Below are the code and all the weights of a small trained network. Each question names an input and a class and asks about switching units off, where a switched-off unit gives its printed mean instead of its output.

import numpy as np


def w(rows, s, z=0):
    codes = np.array(rows[::2]) - 128.0
    scale = np.full(codes.shape[1], s)
    scale[-1] = z or s
    return codes * scale


def f(y):
    return np.maximum(y, 0)


def log_softmax(a):
    a = a - a.max(-1, keepdims=True)
    return a - np.log(np.exp(a).sum(-1, keepdims=True))


def net(x, mask):
    res = np.array(x, float).reshape(1, 6) / 4 @ E
    y = f(res @ A[0][:, :-1].T + A[0][:, -1])
    res = res + np.where(mask, y, B[0][:, -1]) @ B[0][:, :-1]
    return log_softmax(res[-1] @ U[:, :-1].T + U[:, -1])


A, B = {}, {}
E = w([
[143,136,186,189,143,143,174,134,170],'x0',
[142,82,69,162,136,143,214,151,85],'x1',
[182,172,144,147,86,209,99,143,50],'x2',
[110,223,130,111,254,183,110,168,152],'x3',
[221,202,60,121,105,80,122,125,123],'x4',
[123,103,116,142,101,114,132,206,189],'x5',
],0.0087)
A[0] = w([
[139,81,113,130,71,71,150,125,138,186],'N1',
[165,254,106,105,165,135,107,111,122,100],'N2',
[102,141,119,67,106,132,52,178,139,202],'N3',
[49,144,219,124,208,233,129,161,145,251],'N4',
[103,86,78,87,115,158,128,92,64,123],'N5',
[134,128,64,141,166,122,183,159,125,172],'N6',
],0.0094,0.0032)
B[0] = w([
[133,69,176,174,163,106,136,88,176,208],'N1',
[99,111,166,114,230,1,74,116,226,213],'N2',
[204,158,140,130,118,129,56,156,95,182],'N3',
[195,79,180,230,97,159,148,82,118,248],'N4',
[152,56,221,221,181,106,125,53,171,181],'N5',
[175,146,83,148,73,175,147,201,113,185],'N6',
],0.0084,0.011)
U = w([
[212,148,119,163,44,254,151,158,41,254],'0',
[116,210,103,51,163,76,60,167,144,117],'1',
[131,62,191,156,163,94,130,33,164,144],'2',
[68,172,116,79,99,193,173,78,58,30],'3',
[20,186,84,96,104,195,137,117,79,17],'4',
[73,109,31,102,150,95,200,202,168,35],'5',
],0.0079,0.0042)

Each question gives the input, the list of numbers given to net, and the class t.
The units are the neurons (one row each of A and B). Each row of codes is followed by its name. A weight is (code - 128) times the scale printed after its matrix; where a second scale follows, it is the last column's (A, B and U).
mask holds one flag per neuron, in row order. A switched-off neuron (its flag False) gives its mean, the last column of its row in B, instead of its output. The means were averaged over made-up inputs and are rounded, as every weight is.
A unit's drop is (log p(t) with every unit on - log p(t) with that unit switched off) / (log p(t) with every unit on - log p(t) with every unit switched off).
The circuit of an input: a set's keep is (log p(t) with only the set's units on - log p(t) with every unit switched off) / (log p(t) with every unit on - log p(t) with every unit switched off). Starting from all 6 units, units are removed one at a time, each time the one whose removal leaves the highest keep (on an exact tie, the one counted first), for as long as the keep stays at least 0.8.
units of the circuit, in order: the units of the circuit, biggest drop first
k most important neurons: the k neurons with the biggest drops, biggest first
drop of u: that unit's drop, to one decimal
input [3,-1,7,1,5,7], class 1: units of the circuit, in order	N4, N2
input [1,6,-5,2,4,5], class 0: units of the circuit, in order	N6
input [6,0,6,0,7,-2], class 1: 2 most important neurons	N4, N2
input [-7,-7,0,2,-7,0], class 0: units of the circuit, in order	N2, N3
input [6,2,2,7,7,-2], class 1: units of the circuit, in order	N2, N5, N1
input [2,4,-1,1,4,2], class 5: 3 most important neurons	N4, N3, N5
input [-2,3,2,4,3,-3], class 1: 2 most important neurons	N4, N2
input [7,7,-4,-1,6,-1], class 0: 2 most important neurons	N2, N6
input [-2,7,0,7,0,-2], class 0: 2 most important neurons	N6, N1
input [-6,-6,4,-3,6,3], class 1: 2 most important neurons	N4, N3
input [7,-8,3,3,-4,5], class 0: 3 most important neurons	N2, N1, N5
input [5,-3,6,1,-7,5], class 0: drop of N2	0.3
input [-8,3,8,7,-3,-2], class 2: drop of N2	0.9
input [-2,6,-5,4,-7,5], class 0: drop of N2	0.2
input [-8,3,7,-7,4,-3], class 2: units of the circuit, in order	N5
